In the rows, 128 means zero.
Each name stands for a flat space through zero: a line, a plane or more. A row that begins with a name and a colon came from that space; any other row is followed by the name of the space it lies nearest, among the names in its block.
zq-jg: [124 115 139  77 130 115 120  79  88 156 136 149 122 139  97 101 109  96
 106 114 163 139 195 173 154 130]
qf-dn: [119 147 127 159  59 105 106 162  96 173 157 138 164 151  81 107 149 206
 130 189  87  96 116 238 109 127]
gb-bs: [123 113 172 138 114 126 142 107  67 152 184 124  57 111 132 166 145 107
 167 100 179 124 162 148  91 127]
qf-dn: [141 139 173  96 151 105 134 100 109 151 164 198  93 138  93 132 122 102
 110 116 154 102 156 169 170 145]
hc-lb: [104 102 106  71 166 132  96 113 157  69  52  65 166 144 148  93 126 131
 120 122 164 162 132  87 114 147]
hc-lb: [127 201 135  97 163 126 168 112 107 121 107 146 148 142 111 118 184 161
 139 150 178 120 131  52 114 115]
qf-dn: [118 107 137 155 124 139 143 121 115 120 152  93  92 101 170 161 136 109
 166 108 147 134 132 102  85 112]
zq-jg: [147 127 153 187  67 120 120 185 102 156 182 128  57 107 123 180 136 132
 152 104 114 124  95 147 109 151]
zq-jg: [111 120 125  80 197 140 132  80 156  90  84 124 161 151 136 110 129 124
 123 135 156 130 147  99 134 120]
qf-dn: [127 154 149 118 128 120 143 135  96 124 137 126 115 117 128 123 162 142
 142 130 164 119 123 111 103 138]
zq-jg: [135 128 122 112  59 126 114 137  46 177 134 108 116 124  86  95 131 128
 118 114 152 161 171 168 120 145]
zq-jg: [121 116 139 106 173 118 130 106 160  98 123 137 129 122 154 127 116 103
 122 122 139 116 128 115 141 129]
zq-jg: [127 120 158  99 172 132 139  34 113 185 165 219 113 186  61 153 106 105
 119 134 140 107 212 201 184  96]
qf-dn: [110  98 175 141 136 137 161  88  69 126 186  96  53  86 178 171 151  90
 189  93 198 123 165 117  60 111]
tg-mh: [126 118 148 119 134 132 118 117 112 139 135 147 128 152  96 123 134 149
 128 141 130 112 138 186 132 140]
tg-mh: [129 137 165  68 162  81 107 128 141  94 123 144  99 125 132 121 128 102
 108 103 182 120 124 110 151 174]
qf-dn: [130 160 112 142 148 176 164 109 113 136 100 119 134 156 108 156 167 159
 160 134 146 149 135  51 103  96]
gb-bs: [130 162 154 118  98 100 121 167  89 129 138 125 120 123 109 109 168 169
 132 142 155 111 105 147 103 162]
tg-mh: [162 132 125 152  90 127 165 127  91 179 184 169  83  69 141 129  90  46
 104  85 110 137 158 122 167 112]
qf-dn: [105 121  85 110 133 177 132  98 104 125  65  73 197 159 112  87 149 174
 140 159 136 160 157 119  90 100]
zq-jg: [126 139 113 116  81 137 117 115  67 182 122 123 140 162  65 111 139 156
 126 139 140 155 177 165 124 120]
hc-lb: [ 99 115 106  98 112 105 137 109  99 111 126  80 186  73 187  45 122 111
 116 151 142 123 157 155  93 109]
tg-mh: [129 180 105 133 104  65 153 165 154 103 147 114 134  48 211 112 123  82
 112 118 133 125  98  28 125 113]
tg-mh: [ 96 100 161 141 137 123 117 117 121 109 152 101 122 136 147 146 155 167
 172 155 145  95 121 186  70 126]
gb-bs: [124 113 120 124 129 131 124 113 132 130 126 122 130 128 134 127 113 112
 125 122 126 137 145 131 133 119]
gb-bs: [126  78 130 161 168 189 144  81 145 136 133 134 107 153 128 180 110 112
 157 115 108 133 150 137 127  95]
tg-mh: [144 109  77 162 127 190 144 127 148 135  91 105 139 131 133 145 104 108
 128 107  87 174 129  67 140 100]
hc-lb: [132 157 135 134 123  90 109 147 164 139 143 176 139 155  99 140 124 153
 110 155  98  99 105 158 162 134]
tg-mh: [103 149 124 136  94 120 112 129  98 146 125  93 139 166  98 145 170 193
 165 159 152 136 139 136  77 114]
hc-lb: [153 153 143 154 144 163 141 154 133 133 119 160 107 160  86 164 156 166
 140 129 114 121  89 106 137 144]
gb-bs: [130 133  77 107 128 115 104 181 191  72  59  95 213 103 164  49 106 139
  75 151  78 134  69 104 151 153]
tg-mh: [115 190 142 107 100  39 130 157 122 118 162 133 135  86 161 103 152 131
 119 148 161  97 111 107 114 135]
zq-jg: [155 103 165 132 159 160 160 133 109 110 149 147  78  81 156 126 123  80
 126  87 138 115 113 126 136 157]
zq-jg: [144 121 138 122 127 171 147 121  74 146 122 130 113 127 101 113 142 128
 131 113 144 141 146 138 122 139]
gb-bs: [150 103 125 118 132 172 131 184 114  80  80  92 152  85 151  54 135 137
 103 120 111 131  72 137 118 186]
hc-lb: [125 104 133 124 130 123 117  93 129 145 145 124  71 138 128 184 103  76
 142  80 159 161 172  96 139 116]
hc-lb: [125 163 118  82 165 130 131 141 142  83  65 114 180 138 125  77 160 165
 111 151 150 127 100  81 124 150]
tg-mh: [132 145 120 129 106 121 130 131 110 148 133 128 121 128 116 132 131 125
 127 122 136 142 140 112 129 122]
gb-bs: [124  93  96 124 145 132 134  94 165 119 122 116 134  99 177 127  74  55
 110  99 112 153 157  93 154  98]
gb-bs: [132 163 101  90 118  96 127  85 126 177 127 173 142 154  86 122  98  92
  90 121 137 154 193 106 189  98]
hc-lb: [ 89 115 131 163 137 183 171  61  68 149 145  77 124 148 137 173 181 167
 215 151 172 135 181 116  30  57]
hc-lb: [ 97 114 118 131  96 101 142  93  92 147 170 103 152  87 172  97 119 108
 139 149 136 115 176 175  92  84]
qf-dn: [129  99 146  76 174 120 126  91 135 103 121 137 109 110 149 109  99  64
 105  90 164 135 158 120 158 147]
gb-bs: [139 112 117 144 171 177 157  51 143 173 139 182 106 170  96 188  95  84
 135 106 112 146 189 107 174  72]
qf-dn: [109  79 100 178 105 170 123  92 125 166 141 106 142 157 119 161 107 140
 158 145  84 141 165 184 107  75]
[105  97 172 124 141 117 114 110 112 113 156 107  88 133 141 157 146 136
 166 123 170 111 137 165  86 140] : tg-mh
[113 118 137 169  76 116 120 147  98 150 171 106 122 117 135 137 143 160
 157 152 114 109 123 191  82 119] : qf-dn
[108  92 146 161 135 143 121 123 136 113 145  99 110 135 149 167 140 150
 171 136 126 114 116 156  83 120] : gb-bs
[111 148 102 171  56  99  83 212 146 106 107  40 127 132 146 161 163 193
 164 139 124 155  63  76  62 145] : zq-jg
[125 161  96 187  94 163 128 173 134 136  98  92 155 169 100 163 175 219
 167 166  95 141  81  91  81 109] : zq-jg
[122 118 141 125 106  95 113 158 124 108 145 105 119  90 163 108 126 120
 124 124 135 116 107 149 110 153] : qf-dn
[118 127  98 153 113 165 123 127 125 142  99 100 162 167 101 137 145 180
 149 156 105 145 129 131 103 104] : tg-mh
[133 145 150 131 144 131 153 122 112 125 144 135  90 117 137 156 149 116
 149 110 162 125 128  83 114 127] : qf-dn
[136 107 110 144 145 154 126  98 160 150 125 157 128 159 106 160  93 108
 120 121  91 140 149 134 168 102] : qf-dn
[146 111 127 118 104 106 136 174 117  95 138 104 119  30 201  65 100  62
  91  93 124 128 100 119 133 165] : zq-jg
[121 103 131 103 142 123 122 116 129 105 119 107 126 108 156 108 114  99
 121 111 147 135 139 126 125 138] : qf-dn
[147 101 122 128 130 158 116 165 138 102  95 110 131 114 133 102 116 124
 109 111 105 140  92 132 139 167] : hc-lb
[110 163 114  60 155  57  85 132 192  89  82 139 188 157 121  86 120 146
  83 158 138 119 114 114 167 149] : hc-lb
[146 126 133 128 138 176 167 121  82 127 119 109  92 100 139 130 144  98
 143  87 164 157 140  66 109 131] : hc-lb
[119  25 111 157 169 199 134  86 160  98 116  82 119 107 189 146  78  71
 147  94  97 149 144 138 115 103] : gb-bs
[129 162  91 205  57 136 117 185 137 169 134 124 170 163  89 150 151 219
 145 188  50 118  83 162 107 102] : qf-dn
[130 133 102 141 125 122 136 177 165  77 104  90 162  72 197  91 124 120
 114 132 100 124  70  79 114 138] : zq-jg
[131 140 137 151  92 110 116 145 117 164 161 160 132 145  93 133 131 161
 125 157  97 102 123 199 136 128] : qf-dn
[128 140 115 163  79 120 113 180 125 129 129  92 121 120 134 143 145 159
 144 132 115 139  92 111  97 137] : zq-jg
[156 117 166 155 155 181 178 122  91 133 159 151  62  99 137 161 142  95
 153  89 144 121 124 105 120 134] : gb-bs
[148 130 118  94 122 124 148 104  95 151 134 145 109  91 133  99  95  50
  93  83 152 158 177  97 168 126] : gb-bs
[ 97  51 120 162 122 174 112  91 117 130 130  61 113 145 147 169 119 132
 181 120 129 153 161 163  70  98] : hc-lb
[128 137 109 141 160 167 147 145 156  86  83 100 162 126 152 120 152 159
 140 144 114 129  84  71 104 124] : zq-jg
[161 119 137 164 137 194 138 173 126 119 105 133 109 139 102 143 147 160
 136 119  96 130  74 124 128 161] : hc-lb

Each name stands for a flat space through zero: a line, a plane or more. A row that begins with a name and a colon came from that space; any other row is followed by the name of the space it lies nearest, among the names in its block.
sn-zs: [123 112 112  69  88 149 121 112 149 153 163 148 142 111 115 115 145 171
 137 116 154 123 113 167 135 186]
tn-jc: [128  95  89 160 151 119 145 140 137 110 121 140 149 110 139 117 126 131
 101  90  97 125 118  86 113 115]
mm-qb: [138  95 138  67 137 144 107 175 135 121 153 132 120 162 140 108  78 137
 191 121 155 134 102 158  94 163]
mm-qb: [166  83 115 123 180 112 142 160 106 120 138 120  96 157 137 103  76 110
 135  93 136 143 105 109  83  89]
nt-qp: [ 98  96 100 122 130 146 120 164 157 160 156 171 155 169 157 138 120 138
 122  74 154 134 108 144 103 128]
cj-tr: [138 156 112 168 141  95 180 119 153 165 122 142 192 160 147 100 128 143
  93 128 138 153 116 148 146 174]
nt-qp: [152  97 127  73  88 131 154  67  99 108  94 111 137  98 108 136 110 156
  84 134 113 130 152 128 144 128]
nt-qp: [ 82 143 123 207 139 111 135 138 142 108 130 146 146 110 148 140 122 116
 171 118 111 136 108 117 102 127]
tn-jc: [161 132 168  44 105 147 110 120 106 138 118 103 104 164 113 133 111 130
 126 165 157 127 153 163 151 132]
mm-qb: [139 144 163 123 133 120 131 162 142 103  94 124 171 178 151 110  83 125
 166 165 122 137 129 140 142 172]
tn-jc: [ 94  92 106  78 120 153 124 108 104 131 141 108 110  86 135 176 112 146
 119 113 138 135 138 157  70 125]
mm-qb: [119 165 161 131 149 139 107 164 130 103  69  92 154 155 154 157 125 103
 113 188  98 118 176 118 146 133]
nb-qn: [152 141 133 151 154 104 141 139 126 162 167 139  99 164 123  95 118 114
 155 113 168 147  94 145 118 118]
nb-qn: [123  92  99 142 157 125 124 146 123  90 144 121 106  75 128 116 115 128
 162 104 101 122 105  97  80 126]
nt-qp: [102 165 117 145 142 137 121 140 147 163 131 121 150 132 145 150 169 126
  94 144 134 126 146 145 133 147]
sn-zs: [121  39 120  77 106 139 153 131 117  81  83 146 182 159 162 147  28 152
 125  86 112 147 128 126  90 122]
tn-jc: [157 122 195  83  63 122 119  66  76  96 133 125  53 120  75 123  86 124
 206 149 155 133 118 148 145  90]
sn-zs: [171 133 116 121 172 117 144 122  99 137 113  81 100 118 120 122 140 113
  66 143 117 128 153 107 127 101]
nt-qp: [159  89 126 167 132  90 148 126 122  58 139 147 109  86 106  62  81 131
 219 103  97 130  70  82 110 134]
sn-zs: [193 119 168  93 118 109 128 135 120 104 137 133 101 160  99  60  85 129
 199 144 144 131  96 131 153 149]
mm-qb: [111 142 116 137 128 150  93 141 142 166 161 144  98 129 119 144 189 116
 105 110 144 108 133 121 141  95]
nb-qn: [149 106  93  74 202 147 121 156  94 134 118  51  94  99 143 154 131 117
  56 143 113 123 169 119  74 114]
tn-jc: [176 183 197 137  96 111 120 130 141 138 108 150 134 212 106  85 133 109
 152 171 149 124 129 132 221 128]
sn-zs: [160 130 110  81 131 142 117 116 122 173 158 114  93 120 102 117 176 137
  77 126 152 115 139 137 147 124]
cj-tr: [166  84 155  99  52 108 160  55 101 110 132 170 110 139  85  96  77 151
 163  93 152 144  96 135 157  99]
nt-qp: [ 94 149 157 146 129 135 117 125 103 134 109 115 108 155 144 188 114  96
 123 141 141 139 155 142 111  70]
mm-qb: [150 164 203 121 107 120 109 116  96 100 103 107  83 156 105 131 102  97
 183 183 137 128 142 135 158  97]
cj-tr: [107 148 168 152  71 140 103 120 143 131 108 177 140 181 121 150 145 112
 129 123 135 115 140 117 190  80]
tn-jc: [102 103 104  84  87 146 122  74 112 147 184 132  85  53  98 147 150 162
 147 103 155 127 111 164  95 139]
nb-qn: [164 171 156 144 103 101 143 126 162 183 172 178 140 198 109  60 139 137
 171 128 187 143  82 169 185 171]
cj-tr: [ 81 115  92 142 132 120 166 136 161 131 131 144 213 115 173 131  94 167
 145 113 125 155 104 167  81 215]
tn-jc: [133 115 128  99 130 134 118 118 108 113 144 105  89  87 112 129 123 132
 154 136 128 124 125 133 103 132]
tn-jc: [127 138 146 142 128 122 131 131 124 122 111 129 134 151 135 134 112 116
 133 137 128 134 133 128 134 115]
nb-qn: [143 175 156 113 137 123 127 144 138 161 134 114 137 172 134 113 129 125
 142 170 160 139 131 172 146 172]
nb-qn: [156 136 168  75  57 141 108  96 132 161 152 167 105 175  88 108 144 141
 143 126 178 120 120 158 195 120]
sn-zs: [148 177 136 176 155  92 149  94 102 122 135  86  87  72 102 109 150 113
 144 169 117 134 125 122 126 132]
nb-qn: [204 128 108 131 201  98 128 177 140  82 154  87  99  68 103  21 135 131
 190 160  89 109  88  83 120 207]
cj-tr: [107 149 146 122  81 130 150  73 117 157 101 135 157 152 132 172 129 137
  78 137 147 144 158 163 155 112]
cj-tr: [115 114 136 104 110 139 121 109 108 121 128 121 108 115 123 153 114 130
 137 126 135 130 135 140 111 110]
mm-qb: [109 204 182 133 113 156  75 168 157 175 114 141 138 219 140 159 179  95
 110 174 158 111 167 151 196 112]
nt-qp: [114 111 130 150 106 117 141 118 135 101 125 154 148 120 130 120 101 138
 167 111 118 135 106 122 122 136]
mm-qb: [107 156 150 102 103 147 120  99 112 141  98 102 134 129 131 180 144 127
  86 166 131 127 175 153 145 119]
mm-qb: [121 154 139 155  97 131  99 111 138 145 168 157  84 109  91 118 185 121
 157 120 143 108 111 120 163 105]
cj-tr: [110 153 116 221 168 101 140 142 132 132 135 135 120 124 140 129 143  97
 131 113 117 135 114 100 111  92]
tn-jc: [154 150 164 131 160  98 148  92  57 113 125  62  49 103 110 140  83  97
 163 170 143 155 134 148  83  89]
sn-zs: [183  80 142  96 134  98 171 116  97  73  96 110 135 136 126  86  35 139
 161 130 113 151 111 120 109 142]
cj-tr: [169 187  94 137 208 107 162 166 158 192 122  82 183 156 157  89 171 133
  41 174 132 139 148 148 145 210]
nt-qp: [131 195 173 110  93 129 131  93 126 153  97 106 151 149 120 145 152 132
 103 197 142 131 168 170 185 161]
nb-qn: [ 77 115 103 139  91 146 145  99 141 155 102 159 187 144 154 186 141 144
  48  93 126 134 155 135 137 103]
nb-qn: [124 173 147 148 151 116 143 136 126 163 116 112 144 177 151 144 122 111
 109 157 152 149 143 161 129 132]
nt-qp: [105 153 166 117 107 153  89 128 115 123 106 117 104 143 125 176 145 104
 124 157 128 113 165 129 148  85]
nt-qp: [185 189 147  92 162 112 151 111 105 188 124  68 111 160 118 113 148 121
  69 191 165 145 160 174 155 153]
nb-qn: [142  52  71 106 194 136 106 170 110  52 156  85  68  12 118 100 113 132
 178 103  70 103 101  66  39 138]
sn-zs: [ 47 158 152 156 109 167  71 153 140 124 112 138 127 136 150 209 161  99
 136 142 119 107 163 126 128  86]
cj-tr: [178 103 135  75 121 105 170  73  79 145 151 107  84 125 101 104  77 144
 137 121 172 161 108 169 102 124]
sn-zs: [107 153 134 155 110 130 113 100 119 149 158 137  83 103 105 147 168 116
 138 123 145 122 125 132 133  91]
mm-qb: [140 159 146 185  96 104 132  63 103 133 145 142  66  92  75 121 175 109
 131 123 131 120 121 101 169  60]
cj-tr: [143 129 131  90 164 134 117 152 112 147 154  96  90 136 131 125 113 120
 146 142 157 136 124 158  90 138]
tn-jc: [ 67 151 126 198 104 113 135  89 126 130 165 151 110  74 121 152 141 128
 188 112 138 140  97 146  96 121]
[ 78 131 127 148 117 121 172  77  95 146  91 114 160 137 162 206  90 127
  74 124 138 166 160 165  90  92] : nt-qp
[108 132 137 103 104 145 106 120 130 106 130 118 122  85 118 139 138 141
 162 152 117 114 133 138 126 160] : mm-qb
[144 153 134 115 184 133  98 179 128 107 133  75  99 100 130 110 140 112
 164 180 109 112 135 121 107 169] : tn-jc
[145 150 126 113 157 141 109 135 112 148 121  89  95 123 121 145 170 108
  71 153 124 113 165 116 139 100] : sn-zs
[114  91  77 132 161 145  99 172 151 115 171 136 109  74 129 111 157 135
 149  90 107 104 101  94  88 141] : mm-qb
[130 127 130 163 140 107 145  96  90 127 139 117  76 107 114 140 116 107
 134 113 135 142 120 119 100  68] : cj-tr
[183 167 131 128 144 116 118 117 122 176 176 117  61 124  82  82 191 116
 115 140 159 116 117 126 167 116] : sn-zs
[127 135 113 140 149 132 123 120 113 118 113  96 110  85 122 147 159 117
  88 141  99 115 154 100 124 105] : cj-tr
[153 204 161 168 183  97 138 134 103 154 128  75  88 146 127 122 138  88
 133 190 147 145 141 147 127 121] : nt-qp
[118 136 168 129 101 123 117 110 109  90 122 122 102 110 114 135 100 121
 198 153 125 130 122 136 123 124] : sn-zs
[ 93 124 116  89 121 165 103 151 148 135 114 122 165 129 152 165 145 142
  97 138 120 115 158 143 125 158] : sn-zs
[ 99  99  98 141 129 142 121 155 156 113 120 152 169 122 151 138 132 138
 114  97 102 117 126 104 118 135] : tn-jc
[137 150 147 132 150 114 150  92  74 131  98  73  93 121 128 167 109 103
  91 161 130 148 164 138 108  79] : nt-qp
[115 141 107 134 155 139 139 153 145 179 104 128 179 189 168 161 145 121
  31 120 137 136 162 137 137 115] : mm-qb
[ 79 120 125 133 132 134 136 112 103 126 124 111 122 109 151 187  98 123
 132 123 135 148 139 155  69 107] : tn-jc
[145 172 123 134 138 125 120 141 157 168 156 129 132 133 117  95 183 133
 119 149 144 118 122 141 163 173] : tn-jc
[181  98  69 168 178  99 163 130 132 120 130 125 129  92 115  72 153 130
  66  90  87 119 113  58 134 114] : nb-qn
[119  67  73  49 138 165 108 152 139 158 188 134 112 102 132 128 134 162
 121  78 156 121 107 154  73 158] : nb-qn
[132 118 124 120 134 129 128 133 125 133 136 129 120 134 129 126 121 127
 128 118 136 131 123 130 118 121] : mm-qb
[ 35 161  98 178 163 160  93 202 187 126 108 128 206 117 193 183 171 123
 113 145  88 110 155 123 103 179] : cj-tr
[165 154 143 135 127 109 131 110 121 136 150 121  91 115  94  88 149 124
 152 146 140 125 112 128 154 135] : tn-jc
[161 177 161 107  86 125 152  49  94 180  85 107 124 165 101 160 167 121
  12 165 150 134 190 146 208  75] : cj-tr
[106 154 128 143 165 129 132 129 106  98  78  64 139  85 151 174 129 112
  95 181  84 127 176 117 102 132] : sn-zs
[ 60 153 137 103  97 170  87  97 108 126 121  92 101  62 125 216 171 127
 115 164 119 110 177 151 110 115] : sn-zs
[181 185 155  90 114 123 136 125 151 191 130 128 155 197 115  85 162 140
  90 173 169 130 140 171 208 183] : nb-qn
[142 120 141 127 139 122 118 146 123  98 130 122 109 123 122 108 106 120
 176 135 119 125 113 115 118 132] : mm-qb
